Here is a tiny trained network, its code and every weight. The questions are about switching its units off for an input and a target symbol, where a switched-off unit gives its printed mean instead of its output.

import numpy as np


def w(rows, s, z=0):
    codes = np.array(rows[::2]) - 128.0
    scale = np.full(codes.shape[1], s)
    scale[-1] = z or s
    return codes * scale


def f(y):
    return y / 2 * (1 + np.tanh(0.7978845608 * (y + 0.044715 * y**3)))


def softmax(a):
    e = np.exp(a - a.max(-1, keepdims=True))
    return e / e.sum(-1, keepdims=True)


def log_softmax(a):
    a = a - a.max(-1, keepdims=True)
    return a - np.log(np.exp(a).sum(-1, keepdims=True))


def net(x, mask):
    ids = ['ΓΘΛΞΣΦαδζημπψω'.index(c) for c in x.split()]
    T = len(ids)
    res = E[ids] + P[:T]
    u = 0
    for l in range(2):
        q, k, v = (res @ M[l].T for M in (Q, K, V))
        z = softmax(np.where(np.tri(T) > 0, q @ k.T / 4**0.5, -1e9)) @ v
        res = res + np.where(mask[u], z, O[l][:, -1]) @ O[l][:, :-1]
        u += 1
        y = f(res @ A[l][:, :-1].T + A[l][:, -1])
        res = res + np.where(mask[u : u + 16], y, B[l][:, -1]) @ B[l][:, :-1]
        u += 16
    return log_softmax(res[-1] @ U[:, :-1].T + U[:, -1])


Q, K, V, O, A, B = {}, {}, {}, {}, {}, {}
E = w([
[176,90,156,23,92,159,152],'Γ',
[107,157,140,154,108,30,123],'Θ',
[82,43,108,169,60,93,57],'Λ',
[145,150,110,142,248,192,53],'Ξ',
[190,162,191,147,185,178,182],'Σ',
[118,167,38,109,171,188,181],'Φ',
[70,48,149,191,133,211,100],'α',
[145,172,94,86,65,135,199],'δ',
[116,66,179,133,193,134,147],'ζ',
[44,96,56,131,124,132,55],'η',
[134,8,88,102,100,149,191],'μ',
[122,179,229,109,78,219,141],'π',
[74,119,73,234,198,113,152],'ψ',
[144,78,175,223,151,70,212],'ω',
],0.013)
P = w([
[130,128,144,151,99,148,114],'0',
[60,144,127,93,153,96,176],'1',
[32,149,135,69,168,76,189],'2',
[72,140,134,91,146,89,168],'3',
[181,159,139,165,88,143,111],'4',
[237,142,122,199,47,191,78],'5',
[172,129,138,156,90,162,111],'6',
[99,101,132,121,139,151,118],'7',
[2,100,151,65,187,87,165],'8',
[109,108,143,136,139,137,118],'9',
],0.0091)
Q[0] = w([
[150,163,162,146,122,102,113],'L0H0',
[5,127,164,78,172,112,198],'L0H0',
[97,143,148,157,76,124,157],'L0H0',
[116,147,106,158,100,97,124],'L0H0',
],0.011)
K[0] = w([
[96,83,90,89,159,171,165],'L0H0',
[255,89,114,200,81,167,73],'L0H0',
[188,119,96,115,199,154,91],'L0H0',
[138,110,146,101,147,149,127],'L0H0',
],0.0085)
V[0] = w([
[119,179,90,202,168,151,72],'L0H0',
[206,120,146,140,173,152,94],'L0H0',
[92,219,130,208,45,126,195],'L0H0',
[177,144,186,135,226,141,2],'L0H0',
],0.0051)
O[0] = w([
[254,143,77,106,102,72,92,156],'L0H0',
[186,76,151,85,128,130,99,83],'L0H0',
[104,192,18,163,107,147,181,248],'L0H0',
[194,92,136,117,156,70,108,101],'L0H0',
],0.0066,0.0019)
A[0] = w([
[169,207,171,109,206,182,132,193],'L0N0',
[88,144,178,111,136,81,147,134],'L0N1',
[78,146,105,122,206,126,76,3],'L0N2',
[128,203,96,68,211,194,109,46],'L0N3',
[186,221,187,106,202,139,168,151],'L0N4',
[131,144,146,55,129,129,112,119],'L0N5',
[163,178,151,18,2,116,207,44],'L0N6',
[84,102,154,112,121,167,150,56],'L0N7',
[122,130,43,158,202,120,20,166],'L0N8',
[91,84,183,137,192,124,72,199],'L0N9',
[125,151,161,35,143,183,120,186],'L0N10',
[138,136,162,151,120,81,157,72],'L0N11',
[150,200,12,80,167,149,187,105],'L0N12',
[128,74,147,242,164,109,163,117],'L0N13',
[81,60,57,157,117,128,46,129],'L0N14',
[163,174,54,174,96,70,146,155],'L0N15',
],0.0073,0.0021)
B[0] = w([
[138,55,164,156,47,82,142,252],'L0N0',
[96,141,157,134,142,101,212,196],'L0N1',
[134,159,187,105,128,129,105,155],'L0N2',
[156,105,143,112,117,58,123,204],'L0N3',
[120,70,109,121,27,62,204,225],'L0N4',
[126,96,191,140,158,131,157,125],'L0N5',
[147,196,253,70,223,204,144,219],'L0N6',
[69,120,116,152,113,129,156,138],'L0N7',
[160,168,172,50,116,101,144,245],'L0N8',
[49,64,154,66,116,142,76,211],'L0N9',
[126,99,169,176,145,79,132,191],'L0N10',
[140,165,161,159,157,86,142,144],'L0N11',
[181,59,64,68,171,71,91,217],'L0N12',
[190,93,159,126,229,183,94,206],'L0N13',
[99,167,80,46,50,158,153,204],'L0N14',
[156,190,71,117,160,69,110,218],'L0N15',
],0.006,0.0025)
Q[1] = w([
[164,56,106,103,133,158,112],'L1H0',
[255,198,49,234,62,249,34],'L1H0',
[24,98,106,52,160,118,209],'L1H0',
[152,166,144,78,110,168,94],'L1H0',
],0.0063)
K[1] = w([
[99,196,196,141,91,110,143],'L1H0',
[21,82,182,64,195,40,189],'L1H0',
[254,156,140,186,115,143,57],'L1H0',
[106,115,112,179,118,78,180],'L1H0',
],0.0067)
V[1] = w([
[169,80,99,96,67,254,100],'L1H0',
[156,32,88,198,220,163,154],'L1H0',
[137,67,82,192,2,71,169],'L1H0',
[146,156,252,222,103,127,129],'L1H0',
],0.0068)
O[1] = w([
[189,191,109,148,54,188,108,5],'L1H0',
[176,132,111,120,206,209,135,3],'L1H0',
[162,53,106,254,141,118,153,189],'L1H0',
[131,185,171,163,166,88,122,214],'L1H0',
],0.0099,0.0022)
A[1] = w([
[103,145,151,141,175,97,91,70],'L1N0',
[88,137,141,151,138,160,173,168],'L1N1',
[137,180,94,133,139,128,251,87],'L1N2',
[121,151,56,125,153,103,79,100],'L1N3',
[105,192,109,88,150,140,95,192],'L1N4',
[156,118,87,139,181,106,130,170],'L1N5',
[183,118,162,115,147,170,104,21],'L1N6',
[103,157,2,149,135,124,92,101],'L1N7',
[83,96,167,185,148,200,101,199],'L1N8',
[138,117,159,144,138,141,129,69],'L1N9',
[106,126,145,70,124,141,102,78],'L1N10',
[91,82,95,164,96,165,50,180],'L1N11',
[107,123,129,101,55,98,146,129],'L1N12',
[140,130,155,156,91,113,138,102],'L1N13',
[45,142,88,174,130,166,189,112],'L1N14',
[134,73,139,105,153,175,201,2],'L1N15',
],0.009,0.0029)
B[1] = w([
[99,121,211,125,146,181,101,216],'L1N0',
[90,128,79,159,196,157,92,217],'L1N1',
[182,165,78,253,64,137,71,241],'L1N2',
[19,146,149,76,203,109,143,178],'L1N3',
[157,230,159,79,120,139,162,188],'L1N4',
[159,131,140,96,188,123,73,213],'L1N5',
[105,80,153,74,134,179,175,131],'L1N6',
[73,187,110,175,189,74,200,206],'L1N7',
[115,170,113,114,118,72,87,242],'L1N8',
[84,147,168,109,139,122,147,129],'L1N9',
[82,151,134,158,99,193,188,156],'L1N10',
[234,115,156,114,118,98,116,209],'L1N11',
[112,140,92,67,34,62,159,251],'L1N12',
[126,146,145,109,167,63,132,184],'L1N13',
[159,141,107,205,106,175,53,232],'L1N14',
[81,94,129,118,141,159,153,179],'L1N15',
],0.0055,0.0031)
U = w([
[59,173,232,146,96,170,163,60],'Γ',
[19,61,154,141,170,98,137,199],'Θ',
[202,94,139,193,75,94,198,51],'Λ',
[209,92,191,18,133,71,83,189],'Ξ',
[205,102,174,203,198,120,106,58],'Σ',
[119,78,61,127,117,187,189,224],'Φ',
[236,214,121,99,120,177,153,231],'α',
[56,177,85,76,89,154,156,44],'δ',
[103,135,185,75,186,193,205,45],'ζ',
[115,107,97,120,27,98,89,2],'η',
[108,132,119,169,106,206,18,213],'μ',
[137,228,154,165,122,65,63,202],'π',
[162,145,60,63,189,124,182,119],'ψ',
[124,178,131,121,254,182,114,65],'ω',
],0.0052,0.0031)

Each question gives the input, a string of symbols that net reads in full, and the target symbol t.
The units are the heads (4 rows each of Q, K, V and O) and the neurons (one row each of A and B). Each row of codes is followed by its name. A weight is (code - 128) times the scale printed after its matrix; where a second scale follows, it is the last column's (O, A, B and U).
mask holds one flag per unit, layer by layer, with each layer's heads first. A switched-off unit (its flag False) gives its mean, the last column of its rows in O or B, instead of its output. The means were averaged over made-up inputs and are rounded, as every weight is.
A unit's drop is (log p(t) with every unit on - log p(t) with that unit switched off) / (log p(t) with every unit on - log p(t) with every unit switched off).
The circuit of an input: a set's keep is (log p(t) with only the set's units on - log p(t) with every unit switched off) / (log p(t) with every unit on - log p(t) with every unit switched off). Starting from the 12 units with the biggest drops (on a tie, the unit counted first), units are removed one at a time, each time the one whose removal leaves the highest keep (on an exact tie, the one counted first), for as long as the keep stays at least 0.8.
units of the circuit, in order: the units of the circuit, biggest drop first
k most important neurons: the k neurons with the biggest drops, biggest first
top k neurons in layer l: the k neurons of layer l with the biggest drops, biggest first
drop of u: that unit's drop, to one decimal
input μ Θ μ, target μ: most important neuron -> (L1N14)
input α μ α Φ, target α: top 2 neurons in layer 0 -> (L0N13; L0N4)
input π Θ π Θ Θ η, target δ: top 2 neurons in layer 0 -> (L0N14; L0N6)
input ψ Θ η, target δ: top 2 neurons in layer 0 -> (L0N14; L0N8)
input Θ η Θ Φ, target Θ: units of the circuit, in order -> (L1H0; L0N12; L1N3)
input Ξ Θ Φ, target Ξ: units of the circuit, in order -> (L0H0; L0N12)
input δ η Ξ Φ, target δ: units of the circuit, in order -> (L1H0; L0N6; L0H0)
input Ξ Θ Λ Θ Σ, target Λ: units of the circuit, in order -> (L0N4; L0N0; L0N6; L1H0)
input Λ η Ξ Ξ Θ Θ Λ, target Ξ: units of the circuit, in order -> (L0H0; L1N11)
input ψ Ξ Ξ Θ ζ π, target Ξ: units of the circuit, in order -> (L0H0; L1H0)
input π η α δ, target α: 2 most important neurons -> (L0N6; L1N4)
input Ξ Θ π η Σ, target Λ: top 2 neurons in layer 0 -> (L0N4; L0N0)
input Θ Φ π, target Θ: 2 most important neurons -> (L0N15; L1N1)
input Ξ Θ ω, target Ξ: units of the circuit, in order -> (L0H0)
input ω Ξ Φ Φ, target ω: 2 most important neurons -> (L0N13; L1N5)
input δ Θ π Λ, target δ: top 4 neurons in layer 0 -> (L0N6; L0N14; L0N0; L0N4)
input η ζ μ Θ, target η: 2 most important neurons -> (L0N14; L1N12)
input Θ Λ Θ ζ, target Θ: 2 most important neurons -> (L0N15; L0N9)
input Σ π Θ ω, target Σ: 2 most important neurons -> (L0N4; L0N0)
input η μ ζ Θ Θ Θ Ξ Ξ, target Ξ: most important neuron -> (L0N3)
input Θ ζ Ξ Ξ, target Θ: top 2 neurons in layer 0 -> (L0N9; L0N15)
input Ξ Σ Σ Θ ζ Σ, target Σ: top 2 neurons in layer 0 -> (L0N4; L0N14)
input ω π ω, target ω: drop of L1N5 -> 0.1
input α Θ δ, target α: drop of L1H0 -> 0.6
input μ π α Θ Θ Ξ μ π π, target Ξ: drop of L0N4 -> 0.1
input π Θ Θ Θ Θ Θ, target Θ: drop of L1N0 -> 0.0
input Σ Θ π ω Θ Ξ Θ Θ α, target Ξ: top neuron in layer 1 -> (L1N11)
